Known rows, with every step that occurs
rigek > fone > poset > lomam: [ -54  -37   47  -82 -135  148  159  -13  -70  167  -87  300  -33   80
   44   51    3  -15   51  -48  -11  -33  -59 -186  -89 -146  262  -35
   21 -115   47  181  -87  -10   77  -37 -101  -46   10  -53  314 -243
 -103   21   -9  -89  124   55  -34 -109  -31]
fone > rigek > vikek > lomam > tipo > teve > poset: [  27  102  127  -16    6  129  337   16  -45  248 -307  179 -262  323
 -116  -57  135   47  114 -326 -118 -105  207 -103   20  -13 -151  -96
 -282  -85  165  -42  162 -216   99   10 -161 -218    9  154  -19 -189
  -98 -125   62   34 -121  254  180  137  -83]
teve > siroga > rezov > fone > poset: [ 240  -82  -16  -87  128   11  112  164 -197  208 -204  135  181  179
 -163  193   49 -212 -166  -54  -38  169  211 -190   38  -72  -97 -275
  -24  -45  -63   -5   61 -362  243   65 -358  105  112   26  273 -146
   56   91   39  -57  113   88   73  109   52]
sogasir > fone > rigek > vikek: [  78  -13  161  -54    9 -104  159  -10  -17  113 -110  170   47  258
  -54  -71  163    8  -61 -161  -65 -125  157 -118  -28    3  226    1
   39 -189   90  -12  -58 -363   97   97    1 -283  -88   23 -325 -185
 -147  -17    9  -99  -24  141  211  119  -62]
vikek > tipo > teve > sogasir > fone > rigek > siroga > rezov: [ 170   19   75    4  305  105  280  203 -120  313  -82  148 -200  490
  -66   43   62   -1  -96 -383  205  225  142  -23   10  110   69  -18
  252  -29  138   72  149 -137  254   65 -350   63 -212  144  -39  -27
  -66  -82  257 -167  127  320   99   70 -286]
tipo > sogasir > fone > poset > rigek: [ 150 -202   69  -54  278  149  196  -39  -63  200   52   86 -103  247
  -88   -5   73   30 -165 -269  -53  151   79  -95  -60  -25   57   82
  461 -132   90   88  -27 -161   65  170 -279  -30   30  -16 -113 -248
  -86   29  106  -68  -55  135  400   26  -32]
sogasir > vikek > fone > poset > lomam > rigek: [ 220  -70  140  193   25  332  105   35 -179  175   95  266   11  325
  -57  -46  153 -168 -143  -73 -189   47  204 -277   -1  -99   10   35
  -45 -145   14  147 -149 -148   61  169  -62 -178    5   48  216  -60
  -49   26  301  -53  -25  200 -104  138  -31]
lomam > tipo > sogasir > teve > rigek > vikek: [-222   33  125 -139  283   20  224  143   -8  293 -148  212 -374  313
 -207 -136  130  -38  212 -297 -131  -21  283   22   10   20  -98   81
  -42  -91  130  199   44 -278  166 -164 -363 -176  115   70   39  -15
  -15  -81  191  -17  -42    1  281  205   -1]
tipo > teve > poset > fone > rigek > vikek: [ -39   93  114  -65   37  115  325 -163    3  169 -188  213  -97  278
  -25  -23  219   64 -103 -303  -66 -167  -24  -10  -99  -26  -23 -110
  -41 -103  105  221  -98 -184   84  -93 -149 -228  226  100 -146 -318
  184   -2 -140   37  -25  225  340  126  -51]
tipo > sogasir > teve > rigek > siroga > rezov > fone > poset: [  41 -119  -63  -29  276  136  178  264 -133  351 -234  261 -129  350
 -102   31    7  -28 -167 -276    6   31  262 -263  -71   71 -163   14
  357 -109  -13  345  -37 -415  281  -68 -533 -138   99  -84  215   -4
    6  -11   -2  -85   49   46  180   89 -117]
rigek > fone > poset > lomam > tipo > sogasir: [ -53  -89   48 -122   60  173  278   58 -101  271  -56  300 -278  120
    4   12  -83  -69  158 -150   11   29  -22 -165  -53 -151  100  -24
   68 -106   60  163   -8   62   90  -49 -249   69   60    1  349 -201
 -172   50  168  -28   92  114  140  -42 -105]
siroga > sogasir > teve > poset > fone > rigek: [-142   53   86  -20  144  122  -22  -83  -26   76   28  315  168  155
  -67   17  308 -162 -292 -194 -200   53  255 -115  -81  -46  -63  -96
  120  -85  221   41 -151 -466  224   10 -124   18  187   61 -124 -198
  144   29 -117  141  -22  164   81  213 -139]
sogasir > fone > rigek > vikek > poset > tipo > teve: [ 166  -37  217  -29  210  180  414   -2   -7  134 -153  179 -275  410
 -153 -129  139   78  -90 -189   60   15  171 -165  -43  -18   42    0
  182 -112   29  116  -65 -190   68   46 -105 -262  -72   82 -158 -244
  -68  -99   33 -231  -20  355  443   83 -153]
fone > rigek > siroga > teve > poset > vikek > lomam > tipo > sogasir: [  -7  -86 -126   -8   60  273  203  175 -190  399 -286  347 -251  106
 -264  -79   39  -44 -136 -417 -137  -46  135  -97  111  -88 -221  102
   85  -99  -39  172  227 -321  160   14 -284   53  -90  161   36 -157
 -124  -72   67   60 -227  397  242   63 -293]
vikek > poset > lomam > fone: [ 198 -197  167   93   65  414  222  -19 -204   86 -131  266 -184  193
 -186   12  178 -178   20   75 -130  127  258  -72   56 -117 -158  -80
   20  -69 -160  184   34 -128  205   -9 -153 -101  123   18  294  -75
  102   75  248  -67  -98  228   85  -12 -116]
fone > poset > lomam > tipo > teve > rigek > vikek: [ -40   52  131  -58  223  142  326   38  -42  253 -110  182 -512  288
 -134   34   57    3   93 -217 -109  -36  129  -96  -42  -70   37  -19
 -176  -32  179  265   10   46   63    2 -266  -75   -2   37  337 -153
  -65   14   49  -98  -32  147  232  -23   35]
poset > fone > rigek > siroga: [   6  -58 -111  -61  -80   89   -5   75 -105  114 -166  274  177   85
   -3   47  197   48 -123 -242  -79 -224   61 -140  -97  -28  106    2
   70 -137   80  160   40 -316  204   22  -67 -160  -80  -70 -224 -202
   63  125   -6   41  -21   58  191   84  -49]
lomam > tipo > teve > sogasir > fone > rigek > siroga: [ -37  -36  101  -23  271  -20  350  156   -8  263 -103  130 -154  428
  -93  -32  -61   35   83 -308   73  -47   45  -74  -32   54  -65  -75
  205  -20  167  163  288 -139  224  100 -431   55  -42   84 -150  -90
 -102 -107  210  -65  123  241  247  108 -200]
tipo > sogasir > teve > rigek: [-148  -65   22  -83  178  183   73   99  -27  191  -52  228  -80  329
 -143  -93  185    2   48 -297 -133   56   98    8  -69   96 -118  153
  221    3   34  250  -92 -335   99 -174 -373 -295  101   -8  111  -70
  130 -108  102  -46   -7  -37  233  240  -36]
rezov > fone > rigek > siroga > sogasir > vikek: [ 223  -71   35   11   -8 -108 -109  261  -72  211 -151  262  259  253
  -64  111  -54  -57 -226   10   88 -130  429 -457   52  -40 -110 -256
   92 -174  -22   37   19 -563  309  110 -197 -117  -27   -4 -199 -168
 -158  110  149  -39   28  126  -23  168 -133]
fone > poset > tipo > sogasir > vikek: [ 129 -122  -13   62  191   99  158  133  -94  198  -10  107 -132  121
 -222  -59 -179   21  -46 -157  -45   56  163 -190  -80 -131  -81   80
  246  -48 -118  200 -107  -88  -28  125 -165   36   61   93   97 -266
 -150  -51  212 -190   64  119  277   99  -16]
lomam > fone > rigek > vikek > poset > tipo > sogasir > teve > siroga: [  88 -116  141   90   68  307  500  211 -195  121 -360  324 -262  347
 -343  -71   91 -150  -23 -208  -91  -51  341 -110  -29  -51 -222   30
  166  -78 -159  247  -38 -373  151 -187 -340 -272  353   94   -3 -144
   89  -62  120 -166  -47  342  408   93 -168]
vikek > fone > poset > tipo > teve > sogasir: [  76 -155   67  164   92  329  426 -100 -126  168 -158   51  -87  285
 -168  -13  -21   47   40 -100   71   66  -64 -166  -50  -24 -148   94
  289  -33   30  227   34  129   91   32 -258  -29  146  147  171  -87
   54 -150  232 -192  153  221  130  -52   38]
poset > tipo > teve > siroga > rezov: [  50   42  -69  -77  201  207  156  187  -46  200 -140  112 -155  249
 -285    9   63 -109   -1 -200   53  118   -8   28  -37  -35 -205 -110
    5  149  -77  147   10 -168   89 -134 -298   80  -36  146  304 -220
  188 -153   26 -232  182  145  304  137  -45]
sogasir > tipo > teve > siroga > rezov > fone > rigek > vikek > poset: [ 424  -13   84   25  346   58  343  178 -132  102 -203  241 -117  508
 -289   28  199 -160  -86 -124  151  155  417 -278   -1  -63 -113 -295
   90  -79    0  217  -62 -394  232 -153 -448 -106   97  124  -35 -160
  120  -59  -37  -25   13  269  247  262  -98]
tipo > sogasir > vikek > lomam > rigek > fone > poset: [ 145  -66  108  -46   -2  254  175  202 -135  302  -40  311  -60  380
    7  -64   18    5  -17 -288  -68   66  153 -289  -73  -68   34  -79
   51 -142   -5   85  -41 -148   97  128 -208 -223   30   39  309 -150
 -197 -121  314  -44   10  157   -4  125 -151]
fone > rigek > siroga > teve: [  28  -35 -144   14 -109  -51   12  193  -22  146 -182  313  200   90
  -88    3   54  116 -187 -128  -98 -168  206 -158  -33  -60  -44  -19
  105 -112   13   99   84 -389  138  -19 -182  -60 -248  -34  -73 -169
 -113  -61 -177  -29  -72   50   84   28  -65]
sogasir > tipo > teve > poset: [  59   13   40  118  207   20  153  -55   44   69   19  113  -71  305
 -185 -127  114  -78   90 -109   18  125   33   -3  -18 -130 -133 -121
  170  -12   66  310  -65 -209   96 -110 -373    7  227  126  -94 -253
  123 -151 -134   23   46   73  155  233    5]
fone > poset > rigek > vikek > tipo: [  42   54  123  -44  102   59  226   -6  -81  211 -154   95 -226  150
 -128   52  157  144  -57 -207  -65  125  389  -67    8 -111  263   43
  -43 -198  197   -1   44  -75   82  100 -118  -18  -49   26  -99 -252
 -128   28   75 -117 -113   62  113 -132  199]
rigek > siroga > rezov > fone: [ 119  -68  -97  -44   32  -59  -20  234 -119  314 -317  169  121  133
  -69   80  -11  -48  -62   -3  120  -80  264 -235   53  -33 -102 -226
   43 -164 -126  148  128 -421  381   -4 -269   -3  -93  -51   67  -25
  -34   44   50  -93   99  -17  -49   18  -51]
rezov > fone > poset > tipo: [ 120 -139   55   11   88  123  226   28 -145  173 -259  101  -64  153
 -110   -8 -100  -17   12   78   -7   15  161 -286   14 -175 -129  -47
  115  -74  -33   34   32 -200  138  120  -69   96  133   46  168 -294
  -80  -26  122 -205   77   83  160    6  112]
lomam > tipo > teve > rigek > fone > poset > vikek: [-169   31   72 -179  264  206  378   85   29  389 -123  263 -428  320
 -110 -105   85   -3  104 -294  -31  103   -4 -104  -12  -33   81 -121
  -63   63  193  325  174  -18  103  -31 -472  -25   91   35  246 -266
  -63 -117   19  -78  108  136  208  -34  -76]
tipo > sogasir > vikek > lomam > poset > fone: [ 308 -166   85   58  175  331  116   26 -192  225   52  194 -153  235
 -220    3   87 -194  -23 -209 -132   40  279 -186   31  -40 -156    2
  -27 -141  -86   76  -46 -195  155   23 -142 -235   71  129  186 -117
   57   59  393  122 -184  103  174  158 -178]
sogasir > tipo > teve > rigek > fone: [  34   31   65  -50  171   52  126  127  104  109  -17  254 -116  444
 -106 -105  181  -14  127 -189  103   72  -20  -72  -78  -55  104 -100
  127   -9  158  358  -70 -214  152 -217 -412 -172   81   32   51 -208
   88 -193 -171  -53  147  -19   93  155  -11]
vikek > fone > poset > tipo: [ 114 -174   -3  158  -22  295  214  -79 -125  133 -141   84  -13   94
 -147  -43   60  -29    1   14  -44   72   52 -209   18 -105 -116  107
  145 -113   14   99   -2  -27   83   68 -115  -67   61   54  115 -114
  -44  -21  129 -157   53   95   91  -40  127]
rezov > siroga > sogasir > teve > poset: [-125   25   53  -81  131   -4  -51  -60   27  189  -57  152  250  168
 -106   67  143 -117  -39   41 -125  162  312 -101   38  -94 -181 -305
   75  -31   72   76 -168 -475  238  -50 -313   91  280  108  -57  -97
   75   23  324  -64  122   38 -119  148   -8]
lomam > rigek > fone > poset > vikek > tipo: [-180   65  130 -147    0  312  365  111 -169  308 -124  368 -185  273
   65 -147  183   13   52 -248  -65  218   60 -119    3 -159  345  -88
 -127  -56   82   91   14  -50   95   97 -161  -42   67    0  286 -266
 -139 -118  185 -187   90  190 -123  -43  -37]
rezov > rigek > fone > poset > vikek > tipo > sogasir: [  15  -93  177 -206  -13   89  390   53 -133  418 -101  328 -288  220
   42    9  219   41   63 -277  126  151  137  -87  -24 -142  328  -44
  137  -62  100  154   21 -105   13   19 -218   95   85   53   59 -178
 -193  -48  423 -198   23  308   25   17  -31]
tipo > teve > sogasir > vikek > poset > lomam > fone: [ 219 -107  270  149  250  311  357   33 -137  184  -33  215 -218  498
 -250   17    9 -127  -17  -96   18   59  209  -80  -38    5 -168 -105
  174   10 -134  384   26  -38  172  -10 -307  -65  196  190  221  -70
  163 -108  407  -94   52  361  100   70 -276]
siroga > rezov > fone > rigek > vikek > lomam > poset > tipo: [ 360  -31   78   78  161  269  388  197 -280  251 -433  211 -218  244
 -217   10   19 -160  -22 -116  -66  -66  501 -332   35  -83 -175 -156
 -315 -123 -142 -213   17 -429  255   61   21  -86 -103  137  300 -109
  -63 -130  108 -123  -55  222   -1   47 -131]
lomam > fone > poset > rigek > vikek > tipo > sogasir > teve > siroga: [  75  -49  154   78  141  234  404  120 -178  244 -209  212 -410  351
 -277   40  152 -173  -83 -256  -92  143  413  -32   36  -71  -12   75
  189 -144  143  202   50 -230  175 -117 -435  -52  372   68   -4 -184
   26   40  133  -89 -115  187  301 -124   -3]
rezov > rigek > siroga > teve > tipo > sogasir > fone: [  77 -142  158  -19   18 -196  168  210   20  301 -101  200  -26  247
  -64   48   60   73 -150 -190  113 -100  123    7   35 -116   57   43
  406 -179   38  225  159 -435  202   65 -220  140 -108  104 -232   34
  -84 -127  126 -188  -32  316  216  133  -42]

Rows
[  82  -43  141  -54  364  156  122 -104  -39  286  177  130 -336  296
 -150   -7  187 -156 -206  -83  127  416  225 -210  114  -41  118 -133
  279  -19  262  120  -10  -40  164  158 -267  103  -32  125   18 -231
 -160   45  205 -121  -12  271  170  -63 -214]
siroga > sogasir > fone > poset > vikek > tipo > teve
[ 386 -124   -3   35  383   86  165  224 -201  332 -139  150 -130  233
 -186    9 -148 -158 -187  -92   32  105  375 -322  -29 -104 -201 -111
  190  -92 -164   77  -83 -323  158  152 -154  190   10  132  218 -169
 -113  -36  228 -151  115  172  164  150 -135]
siroga > rezov > fone > poset > tipo > sogasir > vikek
[ 269    0  156  -76  298  181  399  150  -80  174 -177  203 -221  416
 -249  -10  171  -77 -231 -293   67  125  193 -114  -36    6   19 -100
  114  -69  -38   91  -68 -289  140   21 -252 -150  -84  118  -12 -176
   23  -60  -22 -227   48  440  455  138 -203]
sogasir > fone > rigek > vikek > poset > tipo > teve > siroga > rezov
[ 178  -36  214  -27  475  189  379   58  -93  200   10  229 -177  455
 -164  -21  110  -36  -47 -311  -77  110  307 -110  -70    6 -121 -128
   60  -14  145  140  175  -92  171  132 -292   90   46  192  -51 -146
   75  -57  393   91   18  335  277  252 -210]
lomam > tipo > teve > sogasir > vikek > poset > fone > rigek
[ 113   48  214  135  -24  129  464   37  -83  217 -298  221 -306  386
  -88  -56  113  -78   23 -186  -49  -23  251    4   57  -55 -138 -142
 -103  -91   53   86   59 -239  153  -78 -257 -189  320  145  -95 -223
  -25  -37   25  -82  -46  280  160    0 -116]
lomam > fone > rigek > vikek > tipo > teve > poset
[ 225   26  106 -143  331   94 -121  191   41  354   20  133 -102  453
 -186  118  129 -134   10 -103  -58  217  442 -223  116   -8 -271 -388
 -176   44  206   10   56 -350  276   83 -366   27  -27  208  154  -25
  -72    6  635  -62   59  116  -61  187 -102]
rezov > siroga > sogasir > vikek > lomam > tipo > teve > rigek
[ 320  -38  246  -98  282   -3  324   90 -202  390  -24  220 -482  316
  -31  104  259 -132 -125 -298   77  156  380  -35  -27  -95  245  -17
   70 -172  113    8 -128 -192  110  131  -39  179 -169  121  132   65
 -197   45  400 -206  -67  400  104   87 -114]
siroga > rezov > rigek > vikek > tipo > sogasir > fone > poset > lomam
[ 153  -84   45   62  148  357  219  220 -199  238  -78  183 -219  296
 -158 -107  -53   10  -30 -286 -152  101  183 -237  -78 -137 -125   71
   80  -34  -57   62  -38  -97   14  244  -86  -34  -14  105  347 -199
 -166 -169  323 -196  -15  234  150  134  -58]
fone > poset > tipo > sogasir > vikek > lomam > rigek
[-106  -60  -69  -45   50  162  130   84 -134  423 -180  275 -273   38
 -262  -60   24  -27 -158 -255   53  124   58   84  198 -151  -89  124
  214 -167 -146  350   72 -190  200 -138 -354  102   62  170   59 -149
  -13   35   70  -76 -151  294  203  -39 -165]
rigek > siroga > teve > poset > vikek > tipo > sogasir
[ 350 -157 -115  132   88  126   12  261 -147  311  -65  241  127  255
 -139   13   17  -82 -201 -266   68  -46  275 -281   -6   87 -175   -4
  243 -183 -157  201  -63 -376  180   -4 -337 -259 -126   45 -137   46
  -85   60  265    0   21  155   97  220 -245]
tipo > sogasir > vikek > fone > rigek > siroga > rezov
[ 227  -34  137   23   61  -23  353   76 -130  304 -260  172 -141  157
  -92   47  241  -11  -92 -127   15  -60  388 -155  -88 -130   88 -104
  -76 -165   24   42  -52 -263  121  115  -14  110  -72   84   66   75
 -113 -118  183 -243   53  249  -47   34  123]
siroga > rezov > rigek > vikek > fone > poset > tipo
[ 298  134  220 -144  139  -31  114  289   -7  396   63  299 -173  492
  -64   97  247 -180 -108 -271  179  265  324  -33   33  -36  137 -253
 -110   -9  142   58   19 -311  126  -85 -335   99  -67  172  134 -106
  -30  -48  343 -140  129  267  -25  229 -128]
sogasir > vikek > tipo > teve > siroga > rezov > rigek > fone
[ 323 -145   89  131  174  161  242  133 -206  286 -234  175  -45  284
 -329   54 -134 -150 -108   -3 -187   38  368 -166   32 -212 -214  -71
  144  -60  -52  119   57 -268  203  152  -78  363  135  348  246  -61
  -93 -196  567 -214   65  305  -94 -104 -125]
rezov > siroga > teve > sogasir > vikek > lomam > fone > poset > tipo
[ 258  -43   84  182    8  205  -66  297 -194  208   -6  356 -216  253
 -171  106   51 -304 -157  -84    0    8  428 -199  103  -94  -50  -49
  -13 -101    6  119  -16 -330  268   29 -105    4  -59   98   45  -78
 -131  176  308  -80  -61  306  -65   21 -321]
poset > lomam > fone > rigek > siroga > sogasir > vikek > tipo
[ -69  -76   94 -188  134  228  258  183  -74  287  -97  324 -304  228
  -22   50  -10  -24   79 -330  -69   57  -77  -57  -52  -86  116   27
   -5  -72   63  206  -10  -36  132  -33 -359  -61   81  -21  431 -144
  -89   45   77  -69   83  145  171   27  -45]
teve > rigek > fone > poset > lomam > tipo > sogasir
[ -34 -107  163  139  168  421  533   63 -124  195 -207  205 -385  281
 -334 -133   45  -98  114 -191  -87  -37  217  -85   31  -36 -196  184
  -23 -137 -170  232 -187 -193  150 -249 -345 -419  279   85  271   -7
  146 -101   93 -170  -69  119  243   43   10]
lomam > poset > tipo > sogasir > teve > rigek > vikek > fone
